Here is a tiny trained network, its code and every weight. The questions are about switching its units off for an input and a class, where a switched-off unit gives its printed mean instead of its output.

import numpy as np


def w(rows, s, z=0):
    codes = np.array(rows[::2]) - 128.0
    scale = np.full(codes.shape[1], s)
    scale[-1] = z or s
    return codes * scale


def norm(h):
    return h / np.sqrt((h * h).mean(-1, keepdims=True) + 1e-5)


def f(y):
    return np.maximum(y, 0)


def log_softmax(a):
    a = a - a.max(-1, keepdims=True)
    return a - np.log(np.exp(a).sum(-1, keepdims=True))


def net(x, mask):
    res = np.array(x, float).reshape(1, 8) / 4 @ E
    u = 0
    for l in range(2):
        y = f(norm(res) @ A[l][:, :-1].T + A[l][:, -1])
        res = res + np.where(mask[u : u + 4], y, B[l][:, -1]) @ B[l][:, :-1]
        u += 4
    return log_softmax(norm(res)[-1] @ U[:, :-1].T + U[:, -1])


A, B = {}, {}
E = w([
[142,179,171,158,75,120,143],'x0',
[143,96,134,219,127,128,17],'x1',
[195,142,90,122,92,158,223],'x2',
[94,32,181,83,100,127,253],'x3',
[155,130,190,123,112,107,129],'x4',
[145,120,236,122,114,85,151],'x5',
[152,38,128,110,132,107,128],'x6',
[104,136,185,72,43,208,97],'x7',
],0.0065)
A[0] = w([
[254,248,119,212,233,178,115,202],'0.n0',
[121,30,119,52,134,165,105,155],'0.n1',
[126,185,139,228,112,93,70,213],'0.n2',
[102,119,167,114,196,90,55,7],'0.n3',
],0.007,0.0018)
B[0] = w([
[64,100,230,136,142,186,131,254],'0.n0',
[154,228,122,254,108,131,99,194],'0.n1',
[98,59,162,125,30,189,194,212],'0.n2',
[103,163,112,112,93,82,127,161],'0.n3',
],0.009,0.0064)
A[1] = w([
[167,143,84,109,113,157,85,201],'1.n0',
[83,65,167,78,108,2,107,176],'1.n1',
[120,168,164,101,150,153,91,70],'1.n2',
[230,110,171,214,106,209,63,251],'1.n3',
],0.0098,0.002)
B[1] = w([
[123,68,124,116,129,210,254,152],'1.n0',
[160,85,33,53,80,130,170,173],'1.n1',
[109,43,131,197,132,123,172,161],'1.n2',
[38,139,177,81,146,177,160,254],'1.n3',
],0.0082,0.0084)
U = w([
[88,137,33,139,238,31,99,54],'0',
[151,106,75,37,81,73,205,220],'1',
[30,109,184,107,106,199,113,187],'2',
[239,191,119,133,162,50,2,2],'3',
],0.0089,0.0035)

Each question gives the input, the list of numbers given to net, and the class t.
The units are the neurons (one row each of A and B). Each row of codes is followed by its name. A weight is (code - 128) times the scale printed after its matrix; where a second scale follows, it is the last column's (A, B and U).
mask holds one flag per neuron, layer by layer. A switched-off neuron (its flag False) gives its mean, the last column of its row in B, instead of its output. The means were averaged over made-up inputs and are rounded, as every weight is.
A unit's drop is (log p(t) with every unit on - log p(t) with that unit switched off) / (log p(t) with every unit on - log p(t) with every unit switched off).
The circuit of an input: a set's keep is (log p(t) with only the set's units on - log p(t) with every unit switched off) / (log p(t) with every unit on - log p(t) with every unit switched off). Starting from all 8 units, units are removed one at a time, each time the one whose removal leaves the highest keep (on an exact tie, the one counted first), for as long as the keep stays at least 0.8.
circuit, biggest first: the units of the circuit, biggest drop first
unit that matters most: the unit with the biggest drop
k most important neurons: the k neurons with the biggest drops, biggest first
top k neurons in layer l: the k neurons of layer l with the biggest drops, biggest first
drop of u: that unit's drop, to one decimal
input [-8,-7,-3,-5,-1,6,1,2], class 1: 3 most important neurons	(0.n0, 0.n3, 1.n3)
input [1,-5,-7,3,-8,4,0,0], class 1: 3 most important neurons	(1.n1, 0.n0, 1.n3)
input [-1,-4,-7,-2,2,1,7,2], class 1: 2 most important neurons	(0.n3, 0.n0)
input [-2,-8,3,-2,-3,-4,2,-8], class 0: circuit, biggest first	(0.n2, 1.n1)
input [4,-5,-2,2,8,7,5,0], class 1: most important neuron	(1.n1)
input [8,2,-5,6,-1,6,-3,-3], class 1: 2 most important neurons	(1.n1, 0.n0)
input [-7,6,-8,0,4,4,-7,-2], class 1: circuit, biggest first	(1.n1, 0.n3, 0.n1, 0.n0)
input [-1,3,-4,8,-1,1,-1,-5], class 1: circuit, biggest first	(1.n1, 0.n0)
input [-5,8,-7,-3,3,6,1,-4], class 1: 3 most important neurons	(1.n1, 0.n3, 0.n1)
input [-1,6,3,6,-4,1,2,-7], class 0: 3 most important neurons	(0.n2, 0.n0, 1.n0)
input [-5,-5,-4,-3,-4,5,3,-4], class 1: 2 most important neurons	(1.n1, 0.n3)
input [-7,6,3,-8,-5,-5,7,-8], class 2: top 2 neurons in layer 0	(0.n0, 0.n2)
input [0,-8,-3,-6,4,7,0,-1], class 1: top 2 neurons in layer 0	(0.n1, 0.n3)
input [-4,8,-8,5,7,4,8,-6], class 1: unit that matters most	1.n1
input [-5,2,-3,-7,-5,4,-6,-8], class 2: 2 most important neurons	(0.n0, 0.n2)
input [-1,-8,-6,0,-5,5,6,-2], class 1: drop of 1.n1	0.5
